Below is a small trained network, with its code and all its weights. Each question gives an input and a class and asks what happens when units are switched off, that is, made to give their printed mean instead of their output.

import numpy as np


def w(rows, s, z=0):
    codes = np.array(rows[::2]) - 128.0
    scale = np.full(codes.shape[1], s)
    scale[-1] = z or s
    return codes * scale


def norm(h):
    return h / np.sqrt((h * h).mean(-1, keepdims=True) + 1e-5)


def f(y):
    return np.maximum(y, 0)


def log_softmax(a):
    a = a - a.max(-1, keepdims=True)
    return a - np.log(np.exp(a).sum(-1, keepdims=True))


def net(x, mask):
    res = np.array(x, float).reshape(1, 2) / 4 @ E
    u = 0
    for l in range(3):
        y = f(norm(res) @ A[l][:, :-1].T + A[l][:, -1])
        res = res + np.where(mask[u : u + 6], y, B[l][:, -1]) @ B[l][:, :-1]
        u += 6
    return log_softmax(norm(res)[-1] @ U[:, :-1].T + U[:, -1])


A, B = {}, {}
E = w([
[122,168,120,124,133,123,2,108,121,120],'x0',
[115,150,119,112,131,117,106,176,239,109],'x1',
],0.0046)
A[0] = w([
[128,132,124,117,130,135,105,143,204,107,78],'0.n0',
[134,110,135,124,133,134,253,134,83,121,10],'0.n1',
[119,118,117,121,132,124,217,164,242,120,4],'0.n2',
[120,103,123,124,111,126,184,127,174,109,52],'0.n3',
[110,130,115,105,128,113,80,136,57,113,78],'0.n4',
[137,138,137,130,135,133,121,143,214,134,255],'0.n5',
],0.011,0.0008)
B[0] = w([
[40,94,12,172,58,71,122,91,95,202,196],'0.n0',
[43,148,68,162,72,90,65,124,137,140,250],'0.n1',
[237,105,216,99,194,154,150,130,104,120,237],'0.n2',
[162,125,134,106,152,163,193,133,160,176,185],'0.n3',
[169,102,131,114,155,161,171,130,120,94,191],'0.n4',
[133,183,184,103,138,172,116,183,210,71,198],'0.n5',
],0.011,0.012)
A[1] = w([
[187,101,124,143,159,144,167,47,6,28,41],'1.n0',
[54,148,110,122,85,84,59,190,225,125,95],'1.n1',
[38,134,58,124,68,127,117,147,162,166,54],'1.n2',
[47,242,194,175,97,146,56,148,158,81,91],'1.n3',
[92,151,176,202,101,53,78,99,69,254,2],'1.n4',
[197,90,142,153,153,157,129,77,41,132,134],'1.n5',
],0.011,0.00073)
B[1] = w([
[5,196,43,203,37,134,197,100,255,208,222],'1.n0',
[94,151,95,131,92,88,54,91,78,102,241],'1.n1',
[179,123,186,79,183,137,149,174,180,125,249],'1.n2',
[167,92,151,140,177,170,206,134,112,143,190],'1.n3',
[132,99,132,187,122,159,166,92,44,141,199],'1.n4',
[94,138,115,114,119,151,162,158,171,80,201],'1.n5',
],0.0097,0.015)
A[2] = w([
[145,98,135,169,144,146,142,69,5,135,63],'2.n0',
[111,146,90,74,120,76,16,132,152,106,68],'2.n1',
[105,134,160,212,152,135,76,135,64,116,178],'2.n2',
[82,149,108,127,112,90,69,148,110,180,1],'2.n3',
[127,83,106,186,143,138,130,87,41,195,148],'2.n4',
[146,147,118,110,126,137,57,148,151,161,81],'2.n5',
],0.015,0.00075)
B[2] = w([
[139,94,165,139,7,80,89,117,134,128,253],'2.n0',
[33,128,122,104,179,43,80,194,144,123,204],'2.n1',
[150,104,150,145,71,131,160,113,136,154,211],'2.n2',
[193,126,153,105,149,165,155,125,145,116,177],'2.n3',
[157,78,182,105,25,65,66,122,111,58,252],'2.n4',
[109,107,116,127,150,112,144,110,69,100,163],'2.n5',
],0.012,0.014)
U = w([
[178,71,194,146,2,84,101,99,112,117,201],'0',
[46,178,58,183,80,160,206,106,228,163,176],'1',
[253,123,222,95,200,196,198,157,184,153,191],'2',
[35,128,114,91,232,31,69,186,118,106,173],'3',
[155,144,105,156,182,165,110,75,81,143,7],'4',
[150,139,106,140,164,150,135,98,92,135,44],'5',
[162,142,89,154,173,168,110,99,71,155,12],'6',
[157,151,95,158,180,165,119,87,53,160,3],'7',
],0.01,0.0051)

Each question gives the input, the list of numbers given to net, and the class t.
The units are the neurons (one row each of A and B). Each row of codes is followed by its name. A weight is (code - 128) times the scale printed after its matrix; where a second scale follows, it is the last column's (A, B and U).
mask holds one flag per neuron, layer by layer. A switched-off neuron (its flag False) gives its mean, the last column of its row in B, instead of its output. The means were averaged over made-up inputs and are rounded, as every weight is.
A unit's drop is (log p(t) with every unit on - log p(t) with that unit switched off) / (log p(t) with every unit on - log p(t) with every unit switched off).
The circuit of an input: a set's keep is (log p(t) with only the set's units on - log p(t) with every unit switched off) / (log p(t) with every unit on - log p(t) with every unit switched off). Starting from the 12 units with the biggest drops (on a tie, the unit counted first), units are removed one at a time, each time the one whose removal leaves the highest keep (on an exact tie, the one counted first), for as long as the keep stays at least 0.8.
circuit, biggest first: the units of the circuit, biggest drop first
k most important neurons: the k neurons with the biggest drops, biggest first
top k neurons in layer l: the k neurons of layer l with the biggest drops, biggest first
drop of u: that unit's drop, to one decimal
input [6,6], class 3: 2 most important neurons -> 1.n1, 0.n5
input [-4,1], class 2: circuit, biggest first -> 0.n2, 2.n4
input [3,8], class 3: 3 most important neurons -> 0.n5, 0.n0, 1.n1
input [-1,8], class 2: top 2 neurons in layer 0 -> 0.n1, 0.n2
input [5,7], class 3: top neuron in layer 0 -> 0.n5
input [2,6], class 3: 2 most important neurons -> 0.n5, 0.n0
input [8,1], class 3: 2 most important neurons -> 0.n2, 0.n4
input [8,3], class 3: 3 most important neurons -> 1.n1, 0.n0, 0.n1
input [4,1], class 3: 2 most important neurons -> 0.n2, 0.n1
input [-1,1], class 2: drop of 0.n2 -> 1.1
input [5,-3], class 1: drop of 1.n3 -> 0.0
input [-2,4], class 2: drop of 0.n2 -> 0.3
input [0,5], class 2: top 2 neurons in layer 1 -> 1.n1, 1.n0
input [-3,3], class 2: top neuron in layer 0 -> 0.n2
